Below are the code and all the weights of a small trained network. Each question names an input and a class and asks about switching units off, where a switched-off unit gives its printed mean instead of its output.

import numpy as np


def w(rows, s, z=0):
    codes = np.array(rows[::2]) - 128.0
    scale = np.full(codes.shape[1], s)
    scale[-1] = z or s
    return codes * scale


def f(y):
    return np.maximum(y, 0)


def log_softmax(a):
    a = a - a.max(-1, keepdims=True)
    return a - np.log(np.exp(a).sum(-1, keepdims=True))


def net(x, mask):
    res = np.array(x, float).reshape(1, 3) / 4 @ E
    y = f(res @ A[0][:, :-1].T + A[0][:, -1])
    res = res + np.where(mask, y, B[0][:, -1]) @ B[0][:, :-1]
    return log_softmax(res[-1] @ U[:, :-1].T + U[:, -1])


A, B = {}, {}
E = w([
[53,177,102,155,154,192,44,157,109],'x0',
[103,251,123,153,162,89,162,56,168],'x1',
[72,75,44,54,215,147,117,87,151],'x2',
],0.015)
A[0] = w([
[110,168,99,156,116,228,109,157,81,181],'neuron 1',
[146,163,164,198,48,127,81,149,121,56],'neuron 2',
[194,182,180,187,28,113,110,157,64,112],'neuron 3',
[53,181,155,133,159,202,53,145,107,24],'neuron 4',
[172,112,142,129,113,62,179,130,148,197],'neuron 5',
[68,179,86,207,132,140,105,114,128,181],'neuron 6',
[129,1,129,115,49,167,77,188,3,110],'neuron 7',
[75,217,150,187,136,84,161,31,217,98],'neuron 8',
[184,130,144,100,92,89,188,45,140,90],'neuron 9',
[94,154,141,189,150,172,130,155,46,254],'neuron 10',
[152,72,138,120,149,117,245,125,192,65],'neuron 11',
[65,52,78,23,195,153,93,50,200,100],'neuron 12',
],0.0089,0.0098)
B[0] = w([
[169,110,140,145,143,168,108,98,94,201],'neuron 1',
[157,133,93,150,68,78,147,170,82,179],'neuron 2',
[115,181,119,128,102,60,81,135,84,216],'neuron 3',
[176,70,46,165,59,194,244,192,94,182],'neuron 4',
[145,113,108,79,208,156,126,91,73,191],'neuron 5',
[162,78,155,96,165,125,151,115,126,201],'neuron 6',
[123,119,190,160,162,92,182,165,209,252],'neuron 7',
[129,131,213,199,96,152,173,177,184,223],'neuron 8',
[191,73,99,135,143,168,169,124,124,177],'neuron 9',
[152,124,140,99,182,130,122,64,83,215],'neuron 10',
[191,94,98,155,92,143,166,123,77,172],'neuron 11',
[148,210,101,132,103,45,91,162,116,247],'neuron 12',
],0.011,0.019)
U = w([
[140,254,55,159,103,61,125,184,91,90],'0',
[138,117,201,211,142,150,174,189,255,90],'1',
[172,58,71,142,142,208,170,135,54,68],'2',
[141,158,175,80,235,145,108,68,114,245],'3',
[28,133,111,137,51,145,132,117,158,108],'4',
],0.0097,0.013)

Each question gives the input, the list of numbers given to net, and the class t.
The units are the neurons (one row each of A and B). Each row of codes is followed by its name. A weight is (code - 128) times the scale printed after its matrix; where a second scale follows, it is the last column's (A, B and U).
mask holds one flag per neuron, in row order. A switched-off neuron (its flag False) gives its mean, the last column of its row in B, instead of its output. The means were averaged over made-up inputs and are rounded, as every weight is.
A unit's drop is (log p(t) with every unit on - log p(t) with that unit switched off) / (log p(t) with every unit on - log p(t) with every unit switched off).
The circuit of an input: a set's keep is (log p(t) with only the set's units on - log p(t) with every unit switched off) / (log p(t) with every unit on - log p(t) with every unit switched off). Starting from all 12 units, units are removed one at a time, each time the one whose removal leaves the highest keep (on an exact tie, the one counted first), for as long as the keep stays at least 0.8.
units of the circuit, in order: the units of the circuit, biggest drop first
unit that matters most: the unit with the biggest drop
k most important neurons: the k neurons with the biggest drops, biggest first
drop of u: that unit's drop, to one decimal
input [8,8,6], class 1: units of the circuit, in order => (neuron 8)
input [3,1,-3], class 3: 2 most important neurons => (neuron 12; neuron 10)
input [-1,3,1], class 3: 3 most important neurons => (neuron 7; neuron 4; neuron 2)
input [-3,0,1], class 3: 2 most important neurons => (neuron 4; neuron 2)
input [1,-3,2], class 3: 3 most important neurons => (neuron 8; neuron 4; neuron 2)
input [3,4,1], class 1: 3 most important neurons => (neuron 8; neuron 5; neuron 3)
input [-4,-2,-1], class 2: 4 most important neurons => (neuron 12; neuron 8; neuron 10; neuron 11)
input [-6,6,8], class 0: 2 most important neurons => (neuron 12; neuron 7)
input [1,-3,-3], class 3: units of the circuit, in order => (neuron 8; neuron 4)
input [-5,-6,-7], class 0: 3 most important neurons => (neuron 3; neuron 8; neuron 2)
input [1,-1,3], class 3: 2 most important neurons => (neuron 3; neuron 2)
input [-3,-8,7], class 1: 2 most important neurons => (neuron 7; neuron 3)
input [8,1,8], class 0: 4 most important neurons => (neuron 12; neuron 9; neuron 5; neuron 11)
input [-3,-2,-5], class 0: unit that matters most => neuron 3
input [0,-2,1], class 3: 2 most important neurons => (neuron 8; neuron 4)
input [-7,-7,-1], class 1: 3 most important neurons => (neuron 7; neuron 10; neuron 4)
input [5,2,2], class 2: drop of neuron 4 => 1.0
input [3,-5,-1], class 1: drop of neuron 5 => 0.2
input [3,8,-4], class 1: drop of neuron 8 => 1.5
input [-6,7,2], class 1: unit that matters most => neuron 8
